Here is a tiny trained network, its code and every weight. The questions are about switching its units off for an input and a target symbol, where a switched-off unit gives its printed mean instead of its output.

import numpy as np


def w(rows, s, z=0):
    codes = np.array(rows[::2]) - 128.0
    scale = np.full(codes.shape[1], s)
    scale[-1] = z or s
    return codes * scale


def f(y):
    return np.maximum(y, 0)


def softmax(a):
    e = np.exp(a - a.max(-1, keepdims=True))
    return e / e.sum(-1, keepdims=True)


def log_softmax(a):
    a = a - a.max(-1, keepdims=True)
    return a - np.log(np.exp(a).sum(-1, keepdims=True))


def net(x, mask):
    ids = ['ΔΣγηλμξπψ'.index(c) for c in x.split()]
    T = len(ids)
    res = E[ids] + P[:T]
    r = res
    for j in range(2):
        rows = slice(4 * j, 4 * j + 4)
        q, k, v = (r @ M[0][rows].T for M in (Q, K, V))
        z = softmax(np.where(np.tri(T) > 0, q @ k.T / 4**0.5, -1e9)) @ v
        o = O[0][rows]
        res = res + np.where(mask[j], z, o[:, -1]) @ o[:, :-1]
    y = f(res @ A[0][:, :-1].T + A[0][:, -1])
    res = res + np.where(mask[2:14], y, B[0][:, -1]) @ B[0][:, :-1]
    return log_softmax(res[-1] @ U[:, :-1].T + U[:, -1])


Q, K, V, O, A, B = {}, {}, {}, {}, {}, {}
E = w([
[103,206,161,174,91],'Δ',
[184,127,56,108,97],'Σ',
[134,155,110,7,148],'γ',
[183,125,87,90,95],'η',
[72,193,182,156,165],'λ',
[225,103,97,27,121],'μ',
[95,191,61,64,78],'ξ',
[214,134,138,157,55],'π',
[239,69,172,136,144],'ψ',
],0.016)
P = w([
[145,100,142,111,85],'0',
[9,67,99,160,111],'1',
[190,196,110,140,164],'2',
[153,103,139,102,88],'3',
[12,114,160,132,89],'4',
[188,170,120,145,164],'5',
],0.014)
Q[0] = w([
[151,129,86,143,5],'H0',
[150,96,129,107,75],'H0',
[85,143,145,184,113],'H0',
[91,118,103,55,128],'H0',
[64,102,186,152,56],'H1',
[191,153,133,177,182],'H1',
[202,187,72,163,100],'H1',
[89,15,139,117,81],'H1',
],0.026)
K[0] = w([
[187,146,50,155,32],'H0',
[183,117,112,109,117],'H0',
[112,194,148,178,116],'H0',
[104,154,73,72,135],'H0',
[174,240,174,166,121],'H1',
[99,54,121,195,154],'H1',
[126,84,92,142,40],'H1',
[251,185,134,103,159],'H1',
],0.024)
V[0] = w([
[87,140,186,102,101],'H0',
[164,156,145,166,152],'H0',
[88,69,113,74,94],'H0',
[163,166,152,97,70],'H0',
[108,192,253,86,60],'H1',
[104,126,229,172,204],'H1',
[51,151,146,50,141],'H1',
[190,121,192,73,186],'H1',
],0.012)
O[0] = w([
[171,85,147,97,135,107],'H0',
[114,145,113,86,133,138],'H0',
[138,125,160,200,108,149],'H0',
[103,137,182,103,168,255],'H0',
[87,83,178,22,143,148],'H1',
[146,2,88,105,196,26],'H1',
[192,165,123,18,117,44],'H1',
[121,50,65,117,29,218],'H1',
],0.011,0.0058)
A[0] = w([
[232,83,199,158,129,88],'N0',
[27,154,124,82,130,168],'N1',
[66,52,107,170,133,160],'N2',
[112,44,105,97,107,79],'N3',
[115,169,130,191,169,90],'N4',
[6,67,144,106,105,103],'N5',
[163,115,79,138,196,141],'N6',
[140,86,71,150,176,38],'N7',
[134,166,84,50,204,137],'N8',
[94,178,183,177,132,150],'N9',
[109,199,93,109,212,2],'N10',
[131,139,72,117,57,92],'N11',
],0.011,0.0053)
B[0] = w([
[213,125,154,99,80,178],'N0',
[181,135,115,110,153,180],'N1',
[148,149,104,48,228,250],'N2',
[58,174,25,140,90,213],'N3',
[44,202,103,60,129,172],'N4',
[135,59,220,162,114,245],'N5',
[157,182,127,120,111,155],'N6',
[123,133,192,190,91,159],'N7',
[58,127,90,194,185,206],'N8',
[191,57,103,161,170,205],'N9',
[166,106,153,115,9,193],'N10',
[80,125,157,140,143,182],'N11',
],0.015)
U = w([
[46,104,112,134,170,123],'Δ',
[105,122,176,109,192,6],'Σ',
[70,172,90,184,154,252],'γ',
[80,140,168,14,150,102],'η',
[162,145,105,101,182,255],'λ',
[62,94,149,130,55,88],'μ',
[157,27,2,78,98,108],'ξ',
[116,93,103,176,130,91],'π',
[111,72,138,196,98,17],'ψ',
],0.0068,0.0039)

Each question gives the input, a string of symbols that net reads in full, and the target symbol t.
The units are the heads (4 rows each of Q, K, V and O) and the neurons (one row each of A and B). Each row of codes is followed by its name. A weight is (code - 128) times the scale printed after its matrix; where a second scale follows, it is the last column's (O, A, B and U).
mask holds one flag per unit, heads first, then neurons. A switched-off unit (its flag False) gives its mean, the last column of its rows in O or B, instead of its output. The means were averaged over made-up inputs and are rounded, as every weight is.
A unit's drop is (log p(t) with every unit on - log p(t) with that unit switched off) / (log p(t) with every unit on - log p(t) with every unit switched off).
The circuit of an input: a set's keep is (log p(t) with only the set's units on - log p(t) with every unit switched off) / (log p(t) with every unit on - log p(t) with every unit switched off). Starting from the 12 units with the biggest drops (on a tie, the unit counted first), units are removed one at a time, each time the one whose removal leaves the highest keep (on an exact tie, the one counted first), for as long as the keep stays at least 0.8.
circuit, biggest first: the units of the circuit, biggest drop first
unit that matters most: the unit with the biggest drop
k most important neurons: the k neurons with the biggest drops, biggest first
which heads matter: for each layer, one digit per head in row order, 1 if its drop is at least 0.15 and else 0, layers parted by /
drop of u: that unit's drop, to one decimal
input γ Δ ψ γ ψ π, target γ: 3 most important neurons	N8, N2, N5
input γ γ ψ, target γ: unit that matters most	N8
input π ψ ψ ψ η, target Δ: 3 most important neurons	N2, N3, N5
input ψ μ Σ λ, target Δ: 2 most important neurons	N8, N10
input γ Σ ψ ψ Δ π, target γ: 4 most important neurons	N4, N2, N5, N0
input ξ μ γ ψ η, target μ: circuit, biggest first	H1, N2
input ξ λ Σ, target γ: circuit, biggest first	N8, H1, N6, N2
input ψ γ λ π γ, target ξ: which heads matter	11
input ψ γ ψ λ, target Δ: circuit, biggest first	H1, N8, N3, N0
input μ ξ γ, target γ: 4 most important neurons	N8, N2, N4, N5
input ψ μ γ γ γ η, target γ: 4 most important neurons	N2, N5, N4, N0
input μ λ ψ Σ, target γ: 4 most important neurons	N5, N10, N0, N11
input μ Σ ψ, target γ: 2 most important neurons	N4, N2
input γ γ ξ ξ Δ, target λ: circuit, biggest first	H1, N9, N1
input Σ γ ψ Δ, target Σ: 2 most important neurons	N3, N10
input ψ γ λ ψ ψ ξ, target γ: 3 most important neurons	N8, N2, N5
input ψ ξ γ γ ψ, target μ: 2 most important neurons	N2, N9
input γ ψ ξ ψ π, target λ: circuit, biggest first	H1, N9, N5
input ψ ξ π γ ξ, target Σ: 3 most important neurons	N2, N5, N3
input π γ Σ γ μ, target γ: circuit, biggest first	H1
input ψ ψ μ, target γ: unit that matters most	H0
input ψ Σ λ γ Σ, target ξ: 3 most important neurons	N3, N8, N2
input ξ ψ γ ψ Σ, target μ: 3 most important neurons	N2, N9, N8
input π γ ψ π μ, target Δ: 4 most important neurons	N2, N3, N10, N5
input ψ ψ ξ ψ ψ, target λ: drop of N1	0.1
input ξ ψ μ λ ψ, target ψ: drop of N9	0.1
input γ γ η ψ, target ξ: unit that matters most	H1
input ψ ψ π ψ π, target Σ: drop of N10	0.1
input ψ γ λ π π, target ξ: drop of N4	0.2
